[[ 41 -12 -40  12]
 [-18  26  47  -8]
 [-33  41 -33  44]
 [-36 -13  54 -32]
 [-52  76 -70  28]
 [-29  12  33 -47]
 [-16 -44 -14  49]
 [ -7  64 -18 -61]
 [  7  57 -32 -40]
 [ 53  51 -43 -59]
 [ 33 -15  32 -37]
 [ 24 -42  21   1]]
->
[[-36 -13  54 -32]
 [-18  26  47  -8]
 [-29  12  33 -47]
 [ 33 -15  32 -37]
 [ 24 -42  21   1]
 [-16 -44 -14  49]
 [ -7  64 -18 -61]
 [  7  57 -32 -40]
 [-33  41 -33  44]
 [ 41 -12 -40  12]
 [ 53  51 -43 -59]
 [-52  76 -70  28]]

[[-22  25 -22  -7 -19  -3  -3  66]
 [-24  22 -19 -11 -21  -6  -4  72]
 [-19  27 -25  -2 -18   3   0  61]
 [-19  13 -20 -10 -24   2  -4  77]]
->
[[-24  22 -19 -11 -21  -6  -4  72]
 [-19  13 -20 -10 -24   2  -4  77]
 [-22  25 -22  -7 -19  -3  -3  66]
 [-19  27 -25  -2 -18   3   0  61]]

[[  9   4  36  -6 -35 -34 -25 -44  -1  49 -33 -18  43 -20  17 -17]
 [ 35  37  -3   2  36  34 -50 -10 -16   5  12  38 -48  18  12   9]
 [  7 -50  18  47  17 -39  26   2 -13 -29  34  20 -15   1  31 -56]]
->
[[  9   4  36  -6 -35 -34 -25 -44  -1  49 -33 -18  43 -20  17 -17]
 [  7 -50  18  47  17 -39  26   2 -13 -29  34  20 -15   1  31 -56]
 [ 35  37  -3   2  36  34 -50 -10 -16   5  12  38 -48  18  12   9]]

[[ -2 -26 -23  72   5  19  15 -21 -44  51  47  19  77]
 [-56   7  39  -5 -41 -39 -28  14  28 -69 -34 -21 -67]]
->
[[-56   7  39  -5 -41 -39 -28  14  28 -69 -34 -21 -67]
 [ -2 -26 -23  72   5  19  15 -21 -44  51  47  19  77]]

[[ 36 -58  27   9 -47]
 [ 46   7 -54 -37  12]
 [ 69 -59  47 -15  33]
 [-68  33  69 -17  71]
 [  4  -8 -10  -3 -47]
 [-44 -32 -17 -50 -52]
 [-57 -63 -55  30 -44]
 [-42 -22  29   7   1]]
->
[[-68  33  69 -17  71]
 [ 69 -59  47 -15  33]
 [-42 -22  29   7   1]
 [ 36 -58  27   9 -47]
 [  4  -8 -10  -3 -47]
 [-44 -32 -17 -50 -52]
 [ 46   7 -54 -37  12]
 [-57 -63 -55  30 -44]]

[[ 33 -52  -6  -8   9  -1   8]
 [ 10 -29   3   8  14  -3  -4]
 [  7 -37  -4   8  -4  -1  -2]
 [-31  -9   9   1 -10  10  -8]
 [-25  30 -27   3 -12  11  -3]
 [ 27 -26 -43   2  11  44 -13]
 [ 48 -65  23   3   3  -2  -5]
 [-42  40  33  11  30 -12  -8]
 [-35  47  -8  -9  -4  -8   0]
 [  0  15  -2  -3  12  -8  -2]]
->
[[-42  40  33  11  30 -12  -8]
 [ 48 -65  23   3   3  -2  -5]
 [-31  -9   9   1 -10  10  -8]
 [ 10 -29   3   8  14  -3  -4]
 [  0  15  -2  -3  12  -8  -2]
 [  7 -37  -4   8  -4  -1  -2]
 [ 33 -52  -6  -8   9  -1   8]
 [-35  47  -8  -9  -4  -8   0]
 [-25  30 -27   3 -12  11  -3]
 [ 27 -26 -43   2  11  44 -13]]

[[ -6  17 -53  22  -5   0 -24  18  27  20  21  -5  11  21  20 -27]
 [ -6 -10   7 -18  37   0  -9 -16 -13 -20 -20 -11 -13 -21 -15  21]
 [  1 -42  72   9 -43   1  62  11  -9  -9  13  40  16  -4  11 -76]
 [-12  37 -14  30  -8   0  -7  19 -28  41  20   8  -1  38  17   2]]
->
[[  1 -42  72   9 -43   1  62  11  -9  -9  13  40  16  -4  11 -76]
 [ -6 -10   7 -18  37   0  -9 -16 -13 -20 -20 -11 -13 -21 -15  21]
 [-12  37 -14  30  -8   0  -7  19 -28  41  20   8  -1  38  17   2]
 [ -6  17 -53  22  -5   0 -24  18  27  20  21  -5  11  21  20 -27]]
---
[[-17  -4  17 -70  13   0   0  -2 -18]
 [  0  -3   9  -3  18   6  -9  -3   2]
 [-14  -2   7  -2 -19 -26  10   0   0]
 [  0  -1   8  28 -20 -25   0  -8   4]
 [  0  12   0 -32  31   0  -9  -7  -7]]
->
[[-18   2   0   4  -7]
 [ -2  -3   0  -8  -7]
 [  0  -9  10   0  -9]
 [  0   6 -26 -25   0]
 [ 13  18 -19 -20  31]
 [-70  -3  -2  28 -32]
 [ 17   9   7   8   0]
 [ -4  -3  -2  -1  12]
 [-17   0 -14   0   0]]

[[ 21 -23]
 [ 34 -15]
 [-15  48]
 [ 33 -15]
 [-12 -34]
 [ 59 -23]
 [ 34 -16]
 [-27  -8]]
->
[[-23 -15  48 -15 -34 -23 -16  -8]
 [ 21  34 -15  33 -12  59  34 -27]]

[[-36   5 -69  33  31 -12   3 -30  42 -31  59  11]
 [-57 -38 -28  26 -25  -2  41 -21   7  23 -73 -25]
 [-22  29  11  11  18  37 -24  51  38 -26 -47  38]]
->
[[ 11 -25  38]
 [ 59 -73 -47]
 [-31  23 -26]
 [ 42   7  38]
 [-30 -21  51]
 [  3  41 -24]
 [-12  -2  37]
 [ 31 -25  18]
 [ 33  26  11]
 [-69 -28  11]
 [  5 -38  29]
 [-36 -57 -22]]

[[ -9  18  21  65]
 [ 48  60 -21  36]
 [ 30  41  11  68]
 [ 49  60 -22  37]
 [-10  14  21  62]
 [-38   8  -4  24]
 [ 49  59 -22  37]
 [-11  15  20  64]
 [ 48  60 -23  37]
 [ 23  52 -43   3]
 [ 26  54 -45   2]]
->
[[ 65  36  68  37  62  24  37  64  37   3   2]
 [ 21 -21  11 -22  21  -4 -22  20 -23 -43 -45]
 [ 18  60  41  60  14   8  59  15  60  52  54]
 [ -9  48  30  49 -10 -38  49 -11  48  23  26]]

[[ -3  30   4 -30  -1  23   1   8  13   0  13  -4   7]
 [-21   1  -3  41   1 -10  -3  14   6  -6  -8  -5  -4]
 [ 21   2   7 -11   0  23   8 -28  -6  12  11  12   2]
 [  8   2  16 -27   0   8  10  -6  31   8  10  -5  21]
 [-20  -9 -27   9   0 -13 -19 -18 -37 -20 -14  -9 -33]
 [  7  28  -6 -73  -1  17  -6   2  -7  -9  17 -11  -4]]
->
[[  7  -4   2  21 -33  -4]
 [ -4  -5  12  -5  -9 -11]
 [ 13  -8  11  10 -14  17]
 [  0  -6  12   8 -20  -9]
 [ 13   6  -6  31 -37  -7]
 [  8  14 -28  -6 -18   2]
 [  1  -3   8  10 -19  -6]
 [ 23 -10  23   8 -13  17]
 [ -1   1   0   0   0  -1]
 [-30  41 -11 -27   9 -73]
 [  4  -3   7  16 -27  -6]
 [ 30   1   2   2  -9  28]
 [ -3 -21  21   8 -20   7]]

[[ 0  5  1  0  2  1 58 11  0]
 [ 1 52  1  0  2  5 10  2  6]
 [ 1 63  2  0  2  4  3  2  3]
 [ 5 17  0  4  1  2 11  4 34]
 [ 0  5  0  0  1  1 68  2  1]
 [15 13  0  2  1  2  0  0 45]
 [ 1 55  1  0  2  3 12  1  4]
 [ 1 16  1  0  1  3 48  0  8]
 [ 0  3  0  0  2  0 61 12  0]]
->
[[ 0  6  3 34  1 45  4  8  0]
 [11  2  2  4  2  0  1  0 12]
 [58 10  3 11 68  0 12 48 61]
 [ 1  5  4  2  1  2  3  3  0]
 [ 2  2  2  1  1  1  2  1  2]
 [ 0  0  0  4  0  2  0  0  0]
 [ 1  1  2  0  0  0  1  1  0]
 [ 5 52 63 17  5 13 55 16  3]
 [ 0  1  1  5  0 15  1  1  0]]

[[  4 -30 -10  71 -17  32  54 -49  17  18]
 [  8 -22  -7  -6   9   4  -3   5 -10  -3]
 [-54  56  41 -39 -15  -4   0  -2   1  22]
 [-63  39  57 -27 -58  54  27  -7  17  45]
 [ 20  -2 -19  52  18  -1  30 -36 -21   6]
 [ 18   4 -23  11  34 -53 -17  -3  -1 -24]
 [  7  -5  -7  20  10  16  22 -17 -25   9]
 [-48  28  19  51   0 -10  55 -72  -1  30]
 [ 19  10  -7 -66  22 -27 -59  59 -17 -27]]
->
[[ 18  -3  22  45   6 -24   9  30 -27]
 [ 17 -10   1  17 -21  -1 -25  -1 -17]
 [-49   5  -2  -7 -36  -3 -17 -72  59]
 [ 54  -3   0  27  30 -17  22  55 -59]
 [ 32   4  -4  54  -1 -53  16 -10 -27]
 [-17   9 -15 -58  18  34  10   0  22]
 [ 71  -6 -39 -27  52  11  20  51 -66]
 [-10  -7  41  57 -19 -23  -7  19  -7]
 [-30 -22  56  39  -2   4  -5  28  10]
 [  4   8 -54 -63  20  18   7 -48  19]]
